Below are the code and all the weights of a small trained network. Each question names an input and a class and asks about switching units off, where a switched-off unit gives its printed mean instead of its output.

import numpy as np


def w(rows, s, z=0):
    codes = np.array(rows[::2]) - 128.0
    scale = np.full(codes.shape[1], s)
    scale[-1] = z or s
    return codes * scale


def norm(h):
    return h / np.sqrt((h * h).mean(-1, keepdims=True) + 1e-5)


def f(y):
    return np.maximum(y, 0)


def log_softmax(a):
    a = a - a.max(-1, keepdims=True)
    return a - np.log(np.exp(a).sum(-1, keepdims=True))


def net(x, mask):
    res = np.array(x, float).reshape(1, 3) / 4 @ E
    u = 0
    for l in range(3):
        y = f(norm(res) @ A[l][:, :-1].T + A[l][:, -1])
        res = res + np.where(mask[u : u + 8], y, B[l][:, -1]) @ B[l][:, :-1]
        u += 8
    return log_softmax(norm(res)[-1] @ U[:, :-1].T + U[:, -1])


A, B = {}, {}
E = w([
[99,1,120,160,139],'x0',
[18,34,242,29,62],'x1',
[19,148,110,94,155],'x2',
],0.00083)
A[0] = w([
[120,186,220,164,73,130],'L0N0',
[168,113,110,208,171,5],'L0N1',
[115,151,58,139,204,147],'L0N2',
[129,195,113,143,185,182],'L0N3',
[252,184,77,176,111,135],'L0N4',
[210,151,183,108,35,73],'L0N5',
[74,196,145,98,46,59],'L0N6',
[220,190,141,185,67,139],'L0N7',
],0.003,0.0013)
B[0] = w([
[120,57,52,103,172,173],'L0N0',
[195,74,12,33,227,167],'L0N1',
[23,207,109,140,124,207],'L0N2',
[116,71,62,165,61,208],'L0N3',
[134,137,158,27,86,253],'L0N4',
[98,100,145,176,252,177],'L0N5',
[209,67,60,146,218,174],'L0N6',
[93,154,245,156,197,212],'L0N7',
],0.0026,0.0024)
A[1] = w([
[171,196,81,113,149,36],'L1N0',
[106,199,157,130,43,6],'L1N1',
[125,168,194,84,160,151],'L1N2',
[64,112,106,96,176,172],'L1N3',
[178,107,190,95,100,21],'L1N4',
[169,168,57,67,91,30],'L1N5',
[99,47,115,162,136,144],'L1N6',
[107,83,136,145,4,75],'L1N7',
],0.004,0.0014)
B[1] = w([
[207,38,67,101,60,174],'L1N0',
[12,205,229,9,240,142],'L1N1',
[77,24,32,86,114,185],'L1N2',
[181,159,79,137,111,254],'L1N3',
[8,131,115,217,241,146],'L1N4',
[190,4,117,136,166,165],'L1N5',
[141,158,85,86,23,217],'L1N6',
[243,217,199,234,44,156],'L1N7',
],0.0025,0.003)
A[2] = w([
[150,113,158,140,26,8],'L2N0',
[194,25,213,151,123,130],'L2N1',
[160,137,174,99,22,61],'L2N2',
[165,167,154,145,103,73],'L2N3',
[158,127,196,132,251,67],'L2N4',
[83,47,133,77,86,171],'L2N5',
[99,141,113,144,78,157],'L2N6',
[69,249,127,150,152,190],'L2N7',
],0.0034,0.0011)
B[2] = w([
[178,124,221,176,132,182],'L2N0',
[108,168,51,80,124,195],'L2N1',
[132,118,214,205,197,189],'L2N2',
[154,118,152,117,164,135],'L2N3',
[8,92,254,148,166,157],'L2N4',
[222,146,101,160,151,255],'L2N5',
[175,154,139,203,159,181],'L2N6',
[57,174,195,174,15,163],'L2N7',
],0.0036,0.0024)
U = w([
[56,183,138,31,78,72],'0',
[57,67,198,80,211,150],'1',
[38,233,102,176,2,155],'2',
[86,133,173,117,79,27],'3',
[88,132,179,102,69,1],'4',
[93,134,169,120,74,33],'5',
[218,87,13,69,135,189],'6',
[225,127,224,238,93,159],'7',
],0.009,0.0072)

Each question gives the input, the list of numbers given to net, and the class t.
The units are the neurons (one row each of A and B). Each row of codes is followed by its name. A weight is (code - 128) times the scale printed after its matrix; where a second scale follows, it is the last column's (A, B and U).
mask holds one flag per neuron, layer by layer. A switched-off neuron (its flag False) gives its mean, the last column of its row in B, instead of its output. The means were averaged over made-up inputs and are rounded, as every weight is.
A unit's drop is (log p(t) with every unit on - log p(t) with that unit switched off) / (log p(t) with every unit on - log p(t) with every unit switched off).
The circuit of an input: a set's keep is (log p(t) with only the set's units on - log p(t) with every unit switched off) / (log p(t) with every unit on - log p(t) with every unit switched off). Starting from the 12 units with the biggest drops (on a tie, the unit counted first), units are removed one at a time, each time the one whose removal leaves the highest keep (on an exact tie, the one counted first), for as long as the keep stays at least 0.8.
units of the circuit, in order: the units of the circuit, biggest drop first
top k neurons: the k neurons with the biggest drops, biggest first
k most important neurons of layer l: the k neurons of layer l with the biggest drops, biggest first
drop when u is switched off: that unit's drop, to one decimal
input [-8,8,-6], class 6: units of the circuit, in order	L1N2, L2N5
input [-7,-7,4], class 2: units of the circuit, in order	L2N7
input [-8,4,-2], class 1: units of the circuit, in order	L0N5, L0N6, L2N4
input [-1,0,3], class 2: top 4 neurons	L0N4, L0N1, L1N2, L0N2
input [-2,-2,-6], class 1: top 2 neurons	L0N7, L2N4
input [-4,4,-4], class 1: top 2 neurons	L0N5, L2N4
input [-2,7,1], class 6: 2 most important neurons of layer 0	L0N3, L0N6
input [-2,8,1], class 6: top 4 neurons	L0N3, L0N6, L2N5, L0N0
input [8,-6,7], class 2: top 2 neurons	L0N2, L2N7
input [1,2,6], class 6: top 2 neurons	L0N2, L0N3
input [2,8,7], class 7: top 2 neurons	L1N7, L0N1
input [5,-4,-7], class 1: top 3 neurons	L0N7, L2N4, L1N6
input [-8,-5,3], class 0: top 2 neurons	L1N1, L0N2
input [-6,-7,2], class 0: top 4 neurons	L0N2, L1N1, L0N7, L0N6
input [-3,5,-6], class 6: top 2 neurons	L0N0, L1N6
input [-8,-4,2], class 0: top neuron	L1N1
input [-1,-4,6], class 2: drop when L0N2 is switched off	1.3
input [-7,2,-6], class 1: drop when L2N4 is switched off	0.1
input [0,3,5], class 6: drop when L0N3 is switched off	0.8
input [-6,0,-7], class 1: top neuron	L0N7
input [-4,-4,5], class 2: 2 most important neurons of layer 0	L0N2, L0N3
